Where the symbols take the nodes:
q155: *>q62, +>q868
q62: *>q257, +>q823
q829: *>q899, +>q631
q136: *>q875, +>q289
q217: *>q901, +>q513
q141: *>q185, +>q344
q702: *>q136, +>q321
q891: *>q341, +>q696
q202: *>q855, +>q592
q770: *>q919, +>q185
q312: *>q377, +>q486
q743: *>q909, +>q827
q447: *>q835, +>q969
q344: *>q392, +>q909
q257: *>q852, +>q215
q993: *>q891, +>q875
q418: *>q948, +>q422
q590: *>q149, +>q251
q301: *>q231, +>q746
q656: *>q223, +>q567
q671: *>q930, +>q631
q969: *>q282, +>q855
q293: *>q439, +>q534
q707: *>q155, +>q559
q392: *>q855, +>q202
q784: *>q671, +>q835
q50: *>q143, +>q93
q813: *>q90, +>q281
q790: *>q218, +>q341
q810: *>q253, +>q372
q313: *>q489, +>q94
q367: *>q707, +>q42
q96: *>q367, +>q881
q847: *>q831, +>q218
q321: *>q729, +>q90
q12: *>q582, +>q217
q185: *>q149, +>q392
q696: *>q960, +>q332
q486: *>q702, +>q899
q341: *>q136, +>q960
q332: *>q387, +>q332
q984: *>q301, +>q309
q754: *>q447, +>q40
q346: *>q294, +>q729
q594: *>q257, +>q816
q919: *>q293, +>q149
q94: *>q984, +>q598
q377: *>q787, +>q702
q827: *>q438, +>q313
q218: *>q993, +>q93
q756: *>q345, +>q944
q855: *>q743, +>q372
q944: *>q316, +>q301
q823: *>q418, +>q754
q631: *>q511, +>q155
q221: *>q486, +>q294
q768: *>q96, +>q289
q909: *>q273, +>q547
q916: *>q679, +>q594
q316: *>q94, +>q56
q875: *>q696, +>q813
q511: *>q810, +>q754
q3: *>q50, +>q590
q282: *>q344, +>q743
q133: *>q754, +>q84
q345: *>q84, +>q316
q438: *>q631, +>q489
q534: *>q547, +>q590
q372: *>q231, +>q202
q307: *>q598, +>q547
q363: *>q594, +>q215
q278: *>q40, +>q930
q309: *>q746, +>q185
q196: *>q387, +>q344
q366: *>q919, +>q787
q410: *>q251, +>q50
q530: *>q217, +>q62
q835: *>q422, +>q253
q215: *>q816, +>q367
q387: *>q366, +>q377
q598: *>q309, +>q141
q881: *>q671, +>q729
q580: *>q296, +>q831
q231: *>q944, +>q984
q918: *>q881, +>q366
q513: *>q829, +>q418
q930: *>q447, +>q511
q42: *>q559, +>q12
q296: *>q196, +>q293
q899: *>q321, +>q155
q868: *>q823, +>q133
q149: *>q534, +>q580
q273: *>q372, +>q520
q852: *>q215, +>q96
q679: *>q90, +>q257
q93: *>q550, +>q993
q592: *>q296, +>q919
q816: *>q702, +>q707
q439: *>q590, +>q410
q223: *>q12, +>q90
q251: *>q580, +>q143
q253: *>q56, +>q84
q289: *>q813, +>q366
q90: *>q363, +>q852
q281: *>q312, +>q221
q559: *>q42, +>q582
q40: *>q784, +>q447
q787: *>q567, +>q346
q831: *>q313, +>q790
q520: *>q56, +>q717
q588: *>q278, +>q671
q729: *>q916, +>q363
q56: *>q756, +>q231
q948: *>q133, +>q588
q143: *>q831, +>q550
q717: *>q592, +>q770
q422: *>q948, +>q784
q84: *>q278, +>q94
q550: *>q696, +>q891
q960: *>q875, +>q580
q582: *>q567, +>q901
q294: *>q768, +>q916
q547: *>q141, +>q282
q746: *>q547, +>q969
q567: *>q729, +>q155
q489: *>q580, +>q196
q901: *>q155, +>q829

The rows follow the links: the fewer symbols apart two nodes are, the more alike their rows tend to be.

Rows of some nodes; one shown again gets a slightly different row:
q919 -28,-94,97,-24,-168,92,-138,9,48,-71,-72,68,-227,-12,1,-1,39,-23,121,-102,86,76,83,75,33,-28,-51,158,-267,87,51,252,-18,-289,-109,180,62,197,63
q590 -89,-77,142,-176,-154,53,-118,122,-98,-137,63,28,-132,-99,-113,-7,-46,-126,178,-85,32,71,198,-236,-163,38,-92,118,-209,98,48,57,131,-23,-205,-2,99,118,83
q133 -5,59,137,37,180,106,-23,-123,58,-182,62,-22,112,1,170,47,-111,143,-179,-6,79,-99,-69,-65,-30,-54,186,-222,75,199,-108,88,-159,31,45,-294,-63,16,107
q827 83,109,-29,38,272,-58,-209,24,-67,73,-125,105,160,-82,-268,37,71,2,13,-93,-158,-42,7,-236,-91,79,81,151,73,-208,-21,-122,-64,127,55,-123,-75,-6,-8
q346 69,67,38,127,-87,-130,220,123,-147,129,64,-162,-159,-110,14,30,24,158,-1,287,-99,-25,19,207,-78,-144,-25,5,10,212,82,-18,167,-77,48,167,10,-61,66
q707 61,-104,64,-80,-113,-82,304,-105,-21,98,-164,69,21,-45,220,38,-44,-26,-19,-146,42,-9,77,120,127,-92,-30,-186,219,-33,-77,-119,29,217,-75,216,-31,50,-137
q447 24,-12,141,100,258,153,-111,-184,139,-110,-77,47,117,64,-5,145,-157,145,-228,-27,50,-25,-52,5,-21,-7,143,-111,70,171,-37,63,-139,19,75,-219,-78,-85,146
q813 -3,94,-46,130,-90,-172,106,179,-135,105,50,-203,-99,65,-47,-87,65,69,9,290,-46,69,3,208,47,-106,-63,146,26,44,142,-126,178,-113,159,95,22,-144,-22
q852 84,-181,53,12,-40,51,250,-74,102,185,-83,-20,41,-6,-23,211,-171,-26,-106,81,1,62,116,136,-18,21,-156,-113,151,112,99,-130,188,248,-47,133,-24,-198,-16
q592 -37,-131,21,-10,-116,117,-168,-83,154,-35,-155,110,-178,37,-8,-8,37,-18,102,-150,84,71,23,142,87,4,-35,125,-215,17,18,243,-67,-281,-61,205,36,160,36
q289 -26,66,-9,133,-160,-111,96,143,-74,80,31,-163,-178,82,-14,-49,78,82,-2,240,9,80,-12,319,107,-119,-81,164,-35,59,131,-23,134,-219,141,151,41,-114,26
q90 100,-95,45,31,-62,-33,290,1,-5,202,-45,-71,25,-60,-17,154,-131,30,-78,158,-35,46,101,174,-39,-46,-128,-97,168,105,88,-178,220,214,-2,163,-45,-174,-28
q196 1,35,-2,62,52,-39,-252,69,-63,29,-177,66,-161,5,-192,-50,169,31,121,-94,-20,79,21,41,58,-35,38,323,-179,-107,27,108,-53,-278,25,142,35,139,55
q40 -12,-13,161,74,223,148,-61,-162,107,-158,-41,14,83,83,55,127,-164,140,-203,-30,105,-20,-33,7,-13,-29,147,-133,50,222,-29,86,-128,8,73,-239,-59,-74,154
q489 -46,105,-26,-61,140,-103,-260,158,-174,-44,-74,56,2,-39,-265,-59,99,-63,154,-101,-80,59,72,-282,-79,55,65,283,-88,-201,-2,-52,-30,-15,1,-73,44,70,43
q671 -2,6,196,112,192,99,-4,-147,64,-159,-65,-18,51,59,72,142,-154,200,-224,-1,92,-27,-19,72,12,-88,125,-166,74,266,-53,78,-126,7,81,-182,-54,-60,174
q891 -162,21,-87,-79,-73,-88,-15,96,-52,-17,-14,-80,29,300,-90,-108,3,-156,33,13,120,166,0,46,227,48,-106,219,11,-230,116,-153,76,4,130,-50,99,-214,-47
q281 21,208,-38,149,-17,-180,78,237,-229,52,140,-207,-110,-107,-12,-109,147,151,57,294,-128,-57,-48,85,-98,-133,42,82,-21,97,45,-47,104,-146,123,30,7,-1,48
q316 -9,2,-241,-9,-96,148,7,-34,182,-36,338,-22,87,-32,163,-94,66,-81,-24,116,-36,-152,-228,-14,-79,125,3,-192,-74,-42,-73,147,-89,-67,-69,-131,-19,-11,-119
q273 84,-113,-146,88,78,164,-196,-189,303,96,-119,174,26,64,-64,45,65,-15,-34,-110,-22,-41,-122,126,57,140,11,51,-87,-143,-30,180,-175,-166,11,92,-50,47,-70
q729 110,-44,82,90,-63,-52,278,31,-41,175,-15,-109,-45,-115,33,134,-75,103,-41,202,-53,5,83,199,-56,-104,-89,-103,103,211,112,-106,210,111,0,181,-36,-110,20
q899 53,229,43,42,34,-239,144,154,-290,-2,49,-97,-66,-183,147,-126,123,167,63,99,-119,-97,-13,-50,-71,-189,132,-84,119,99,-73,-96,18,24,70,18,-38,140,3
q96 71,-166,66,37,-75,31,255,-102,102,188,-112,-35,-14,11,25,175,-162,4,-87,89,39,60,94,227,31,-26,-115,-126,122,148,114,-85,171,161,-23,195,-12,-151,3
q141 148,18,-82,54,243,69,-263,-20,60,149,-106,143,95,-155,-286,91,81,-22,52,-66,-167,-19,-5,-170,-168,125,50,142,-17,-181,4,11,-60,39,-32,-9,-74,40,-4
q916 100,-75,44,84,-36,-2,225,14,10,189,-6,-82,20,-98,-51,189,-154,45,-95,214,-65,29,106,139,-89,-30,-133,-86,102,202,102,-117,236,180,-16,131,-53,-184,37
q387 -46,92,-17,122,-106,-88,-54,112,-91,-18,-31,-82,-204,112,22,-145,177,107,74,68,36,42,-38,216,157,-113,4,206,-132,-17,49,88,-25,-352,117,149,41,85,20
q293 -72,-123,127,-93,-157,95,-140,50,-33,-122,-2,73,-222,-72,-73,-19,-13,-75,177,-112,69,64,132,-88,-83,6,-77,151,-264,105,40,179,69,-169,-168,127,82,207,108
q984 77,53,-280,21,6,123,-84,-12,193,45,282,30,170,-108,6,-69,88,-78,0,102,-128,-168,-202,-128,-166,197,9,-114,-45,-112,-67,67,-98,5,-66,-136,-67,13,-133
q221 50,216,-12,147,-12,-158,68,219,-218,61,147,-174,-107,-139,-10,-99,132,151,45,304,-148,-73,-42,64,-137,-125,55,50,9,143,54,-47,117,-106,92,41,-5,13,42
q438 26,159,17,21,295,-123,-196,50,-169,-16,-111,76,107,-103,-189,-31,70,84,29,-121,-137,-33,39,-256,-88,12,148,117,93,-124,-81,-111,-107,108,86,-134,-47,90,43
q679 93,-141,42,30,-4,12,242,-47,48,199,-45,-52,39,-60,-54,194,-164,3,-92,136,-34,62,102,122,-75,12,-146,-107,122,170,112,-155,216,234,-29,129,-40,-216,2
q307 153,53,-106,35,253,27,-197,21,47,144,-20,115,147,-186,-259,49,39,-51,42,-16,-196,-67,-20,-231,-204,161,63,86,5,-129,-6,-68,-36,107,-12,-66,-95,26,-55
q594 94,-152,30,21,-18,26,221,-42,74,216,-64,-50,59,-52,-45,199,-191,-12,-72,117,-16,39,110,146,-49,33,-120,-106,137,140,112,-152,213,257,-20,115,-39,-181,-23

Each walk starts at a row. The symbols on each line, taken left to right, move it on to the next node.
Answer with the node's row; about right is enough.
---
95,-87,-52,35,93,125,-300,-55,160,83,-125,174,-15,-137,-244,49,44,-56,115,-160,-77,-1,50,-84,-101,117,7,181,-178,-61,26,134,-69,-113,-83,98,-43,139,-1
* + * -> -71,-80,94,-66,-135,40,-175,25,-2,-78,-96,66,-220,9,-75,-17,42,-74,151,-139,48,98,88,6,12,16,-37,193,-263,8,43,195,-1,-252,-128,143,104,180,86
+ * * * + -> -168,-46,61,-169,-106,-42,-199,147,-126,-105,8,25,-122,56,-190,-70,4,-158,186,-86,67,141,154,-196,-21,72,-126,269,-181,-67,52,-13,121,-71,-90,14,119,24,60
---
-97,-97,140,-159,-172,60,-88,110,-103,-137,75,52,-167,-92,-81,6,-47,-114,139,-73,37,77,159,-211,-143,36,-99,97,-242,115,43,92,108,-28,-211,12,116,135,115
+ * + + -> -178,-9,-35,-120,-104,-61,-6,108,-85,-53,15,-65,17,280,-132,-73,-3,-199,52,-4,115,175,40,-34,188,55,-131,219,-6,-231,103,-157,107,27,60,-65,128,-201,-24
* * * * + -> -110,59,-47,58,-112,-79,-22,46,-38,-37,-71,-95,-129,262,15,-151,116,17,54,7,112,103,-56,241,290,-90,-35,203,-77,-147,58,34,-28,-279,163,85,63,-13,-11
---
-17,112,178,11,192,-11,-16,-92,-78,-212,-33,0,72,-33,202,2,-57,163,-139,-100,78,-65,-25,-82,3,-131,220,-200,120,172,-138,54,-173,49,49,-221,-53,100,120
* * * * + -> 135,-32,-54,111,330,120,-223,-150,159,95,-186,128,147,-46,-244,149,-20,51,-77,-75,-93,-45,-50,-72,-83,124,87,58,61,-90,-17,14,-125,61,60,-78,-102,-44,17
* * * * -> 124,-64,-76,113,219,117,-236,-176,220,126,-240,182,88,4,-213,111,23,19,-44,-149,-59,17,-53,40,40,116,48,134,3,-143,3,75,-148,-40,34,42,-87,4,-21
---
123,5,-73,67,252,49,-264,-11,68,132,-107,153,119,-158,-318,66,55,-8,36,-65,-166,-39,37,-202,-160,131,29,146,-15,-129,18,-48,-22,86,-31,-21,-103,56,-21
+ * + * * -> 77,-90,-156,75,88,200,-169,-212,341,80,-86,142,73,50,-52,86,38,-30,-56,-109,-10,-41,-152,122,58,130,45,-28,-72,-151,-30,201,-204,-140,12,58,-48,-7,-63
+ * * -> 135,-3,-79,81,283,18,-243,-76,94,155,-232,151,127,-35,-302,121,51,9,-12,-111,-121,-1,-8,-87,-40,101,77,140,32,-180,-6,-48,-102,61,63,6,-84,-13,1
---
139,24,-199,66,204,84,-204,-43,135,130,47,105,175,-133,-205,40,61,-47,10,16,-166,-101,-108,-183,-190,191,53,13,-3,-143,-22,23,-79,83,-1,-97,-109,-2,-78
+ * * + -> 128,-17,-90,86,260,73,-260,-116,136,164,-195,165,106,-47,-280,90,41,-5,5,-119,-146,-6,-21,-78,-64,122,75,166,21,-172,-12,6,-93,37,57,42,-89,10,-33
* + * + -> 44,5,-269,9,-68,165,-41,-49,248,8,283,23,116,-43,108,-65,61,-95,-12,74,-75,-159,-237,-17,-80,155,11,-173,-75,-94,-52,142,-139,-71,-64,-103,-23,-2,-147
---
-151,20,-63,-99,-86,-81,7,106,-76,-18,6,-90,52,295,-113,-87,0,-186,21,18,98,156,36,-10,171,55,-130,203,33,-241,102,-183,90,71,111,-76,101,-231,-42
+ + + * -> 15,228,-23,131,-16,-199,51,221,-224,21,144,-155,-136,-110,33,-134,172,156,76,266,-132,-58,-57,80,-81,-124,47,78,-21,94,14,-46,65,-172,115,55,-1,54,16
* * + * -> 92,66,34,161,-40,-97,167,148,-110,172,96,-175,-79,-117,-28,58,-3,126,-2,332,-104,1,43,192,-123,-113,-34,4,25,220,131,-85,208,-22,74,100,-20,-99,68
---
-13,-68,128,-99,-77,81,-183,96,-71,-83,3,88,-142,-148,-161,13,-28,-82,166,-119,-14,62,161,-197,-175,56,-88,152,-244,84,28,114,62,-60,-201,44,63,184,97
* + + + + -> 1,100,-112,-54,138,-30,-184,121,-113,-6,101,61,143,-39,-244,-55,70,-110,62,-5,-109,-24,-2,-317,-121,125,15,125,26,-220,-19,-149,18,145,-11,-211,-3,-35,-38
* + + -> 144,-9,-57,107,247,39,-278,-80,75,141,-234,166,64,-78,-302,85,72,33,13,-130,-133,6,8,-73,-21,83,46,195,-13,-167,2,-16,-110,-1,39,50,-81,41,-6
---
-139,7,-34,-174,-34,-65,-99,141,-144,-74,62,-39,71,141,-226,-69,-26,-192,74,-33,19,131,89,-240,-6,115,-122,199,-22,-196,61,-173,130,115,-4,-135,94,-145,-2
+ * + -> -191,-9,-10,-142,-96,-44,-14,125,-94,-58,45,-59,39,212,-138,-68,-35,-210,45,-8,88,161,75,-104,110,78,-153,207,-6,-209,99,-182,131,85,16,-101,126,-210,-6
+ * + * -> -164,21,-64,-64,-108,-77,-27,117,-87,-15,-21,-96,-21,296,-91,-85,51,-141,52,20,104,166,9,90,219,15,-110,248,-30,-237,110,-95,80,-63,131,-20,117,-180,-20
---
96,-142,74,11,-12,47,228,-94,72,198,-80,-24,79,-50,-9,210,-182,-33,-88,66,17,38,117,102,-53,12,-113,-124,154,127,88,-137,200,272,-47,96,-50,-173,8
* + * * * -> 41,103,91,-51,58,-195,190,-5,-212,-27,-90,37,3,-143,273,-94,52,146,26,-104,-6,-88,20,-52,18,-199,168,-210,200,44,-168,-80,-76,125,4,47,-46,213,-56
* + * + + -> -29,-2,175,88,207,119,-63,-164,101,-180,-25,-5,61,63,75,110,-162,159,-215,-23,128,-5,-33,24,-3,-45,123,-153,54,257,-54,87,-130,3,76,-207,-56,-51,162
